Below is a small trained network, with its code and all its weights. Each question gives an input and a class and asks what happens when units are switched off, that is, made to give their printed mean instead of their output.

import numpy as np


def w(rows, s, z=0):
    codes = np.array(rows[::2]) - 128.0
    scale = np.full(codes.shape[1], s)
    scale[-1] = z or s
    return codes * scale


def f(y):
    return np.maximum(y, 0)


def log_softmax(a):
    a = a - a.max(-1, keepdims=True)
    return a - np.log(np.exp(a).sum(-1, keepdims=True))


def net(x, mask):
    res = np.array(x, float).reshape(1, 8) / 4 @ E
    y = f(res @ A[0][:, :-1].T + A[0][:, -1])
    res = res + np.where(mask, y, B[0][:, -1]) @ B[0][:, :-1]
    return log_softmax(res[-1] @ U[:, :-1].T + U[:, -1])


A, B = {}, {}
E = w([
[150,108,108,136,135,220,64,47,142,231,130],'x0',
[124,132,127,136,127,128,131,120,133,124,122],'x1',
[146,205,167,169,190,77,102,166,103,197,188],'x2',
[93,194,213,106,15,157,111,171,116,164,90],'x3',
[152,95,165,152,141,162,40,199,228,73,127],'x4',
[133,141,111,110,121,118,109,123,130,123,128],'x5',
[101,186,77,152,141,255,146,174,108,91,175],'x6',
[27,89,146,163,158,122,50,134,27,73,64],'x7',
],0.0086)
A[0] = w([
[189,108,179,124,167,158,62,169,235,60,154,44],'N1',
[160,83,215,112,143,60,144,93,176,164,92,3],'N2',
[145,106,139,170,171,123,51,166,222,82,128,64],'N3',
[195,154,124,128,118,199,96,54,168,196,118,45],'N4',
[125,133,128,122,122,84,189,169,153,63,146,33],'N5',
[121,148,177,102,114,99,225,186,120,70,136,27],'N6',
[131,45,73,67,38,179,159,91,164,67,102,188],'N7',
[71,90,130,129,145,180,58,100,76,189,113,113],'N8',
[109,209,206,105,16,155,121,154,157,163,98,3],'N9',
[179,75,33,147,224,107,164,125,146,101,168,31],'N10',
[159,192,161,203,185,101,90,165,79,176,157,86],'N11',
[133,84,182,136,94,33,83,75,157,156,87,159],'N12',
[78,199,94,181,95,190,108,141,125,94,165,68],'N13',
[151,122,152,111,88,142,61,172,152,106,147,104],'N14',
[243,160,115,91,85,141,234,133,254,186,162,53],'N15',
[163,201,159,193,167,76,102,157,130,177,199,243],'N16',
[155,102,76,165,237,99,121,64,164,83,170,24],'N17',
[132,164,67,87,135,100,221,63,44,158,136,117],'N18',
[144,195,135,125,124,58,140,171,109,17,122,57],'N19',
[107,172,86,198,131,191,163,157,147,108,160,89],'N20',
],0.0078,0.0025)
B[0] = w([
[119,160,165,122,33,112,158,49,100,128,159,238],'N1',
[147,137,65,105,138,192,178,151,79,139,210,186],'N2',
[127,166,204,198,84,126,153,85,92,163,181,222],'N3',
[109,33,78,130,162,58,62,94,169,160,188,197],'N4',
[142,83,108,134,153,132,81,87,182,190,164,190],'N5',
[120,67,104,113,153,95,56,92,191,182,177,202],'N6',
[157,118,72,196,87,139,199,149,161,128,62,235],'N7',
[85,81,116,153,151,91,61,134,160,110,168,203],'N8',
[105,143,182,58,173,182,148,162,126,252,51,213],'N9',
[97,152,162,65,155,157,143,120,98,211,65,230],'N10',
[162,127,64,204,84,105,140,120,165,128,57,200],'N11',
[182,182,72,96,170,196,158,223,66,67,206,211],'N12',
[157,149,94,72,144,191,147,173,96,98,169,198],'N13',
[109,138,164,111,90,127,148,71,102,135,126,182],'N14',
[55,154,180,186,215,78,89,184,116,2,113,255],'N15',
[159,119,92,181,76,125,162,167,158,112,62,217],'N16',
[113,146,182,55,179,157,153,136,108,182,39,223],'N17',
[117,147,194,163,31,72,153,63,94,121,175,217],'N18',
[107,70,105,135,164,90,83,127,187,174,160,214],'N19',
[173,148,98,89,136,164,143,150,77,134,194,198],'N20',
],0.0076,0.01)
U = w([
[117,145,208,41,158,162,153,152,121,232,30,89],'0',
[128,156,219,167,6,119,166,44,94,138,196,91],'1',
[127,25,85,128,159,110,59,118,232,186,207,83],'2',
[233,159,67,82,147,193,176,203,76,93,219,106],'3',
[35,126,183,188,172,109,78,195,102,2,89,168],'4',
[144,109,140,151,108,141,155,146,131,138,123,254],'5',
[216,115,59,203,45,141,183,154,193,129,12,100],'6',
],0.0081,0.0087)

Each question gives the input, the list of numbers given to net, and the class t.
The units are the neurons (one row each of A and B). Each row of codes is followed by its name. A weight is (code - 128) times the scale printed after its matrix; where a second scale follows, it is the last column's (A, B and U).
mask holds one flag per neuron, in row order. A switched-off neuron (its flag False) gives its mean, the last column of its row in B, instead of its output. The means were averaged over made-up inputs and are rounded, as every weight is.
A unit's drop is (log p(t) with every unit on - log p(t) with that unit switched off) / (log p(t) with every unit on - log p(t) with every unit switched off).
The circuit of an input: a set's keep is (log p(t) with only the set's units on - log p(t) with every unit switched off) / (log p(t) with every unit on - log p(t) with every unit switched off). Starting from the 12 units with the biggest drops (on a tie, the unit counted first), units are removed one at a time, each time the one whose removal leaves the highest keep (on an exact tie, the one counted first), for as long as the keep stays at least 0.8.
circuit, biggest first: the units of the circuit, biggest drop first
most important unit: the unit with the biggest drop
k most important neurons: the k neurons with the biggest drops, biggest first
drop when u is switched off: that unit's drop, to one decimal
input [0,3,0,-6,-3,7,-8,-5], class 3: most important neuron -> N12
input [-6,6,-3,-4,-2,1,8,8], class 3: 2 most important neurons -> N15, N13
input [-3,7,6,3,4,-3,-4,3], class 6: circuit, biggest first -> N11, N16
input [-8,6,8,-3,-3,7,6,7], class 2: circuit, biggest first -> N19, N15
input [-4,0,-7,-8,3,0,5,2], class 0: circuit, biggest first -> N10, N17
input [-6,8,-8,0,-2,-4,-3,4], class 6: 4 most important neurons -> N7, N15, N4, N8
input [-7,5,-1,0,8,4,-4,1], class 1: 2 most important neurons -> N1, N3
input [5,3,1,-8,-7,-8,1,-1], class 0: 2 most important neurons -> N17, N10
input [7,-4,-6,1,4,8,8,6], class 3: 3 most important neurons -> N13, N15, N20
input [-8,-4,-1,1,-6,6,1,-8], class 2: 3 most important neurons -> N6, N5, N19
input [1,0,-8,7,-6,0,5,-4], class 6: 3 most important neurons -> N7, N10, N17
input [6,0,8,-6,8,-7,-5,5], class 1: 2 most important neurons -> N3, N1
input [4,2,-3,3,-4,0,-6,-2], class 3: circuit, biggest first -> N12, N2
input [1,2,-7,4,-2,4,-8,1], class 3: circuit, biggest first -> N12
input [-7,6,-4,-7,6,-7,3,-5], class 0: 2 most important neurons -> N10, N17
input [-6,4,-6,2,5,-1,0,6], class 2: circuit, biggest first -> N15, N19
input [-5,-2,-2,6,7,8,2,-8], class 4: 3 most important neurons -> N15, N18, N10
input [-1,8,2,4,2,2,8,6], class 3: 2 most important neurons -> N13, N15
input [8,-2,-2,1,8,0,-1,6], class 1: circuit, biggest first -> N3, N1
input [8,-2,-1,3,-1,1,-7,4], class 2: most important unit -> N8
input [-1,8,-5,1,1,-3,-3,1], class 6: 2 most important neurons -> N7, N15
input [8,-2,2,-3,-4,-3,1,8], class 2: 2 most important neurons -> N15, N8
input [-6,3,-6,-4,-3,-2,2,1], class 2: circuit, biggest first -> N6, N5
input [6,1,-5,-8,1,8,-5,-5], class 0: drop when N17 is switched off -> 0.7
input [-5,-2,2,-1,3,-2,6,6], class 3: drop when N20 is switched off -> 0.3
input [4,4,-8,-1,3,7,-6,-3], class 6: drop when N20 is switched off -> 0.3
input [-3,-3,-5,6,-1,5,7,3], class 3: circuit, biggest first -> N13
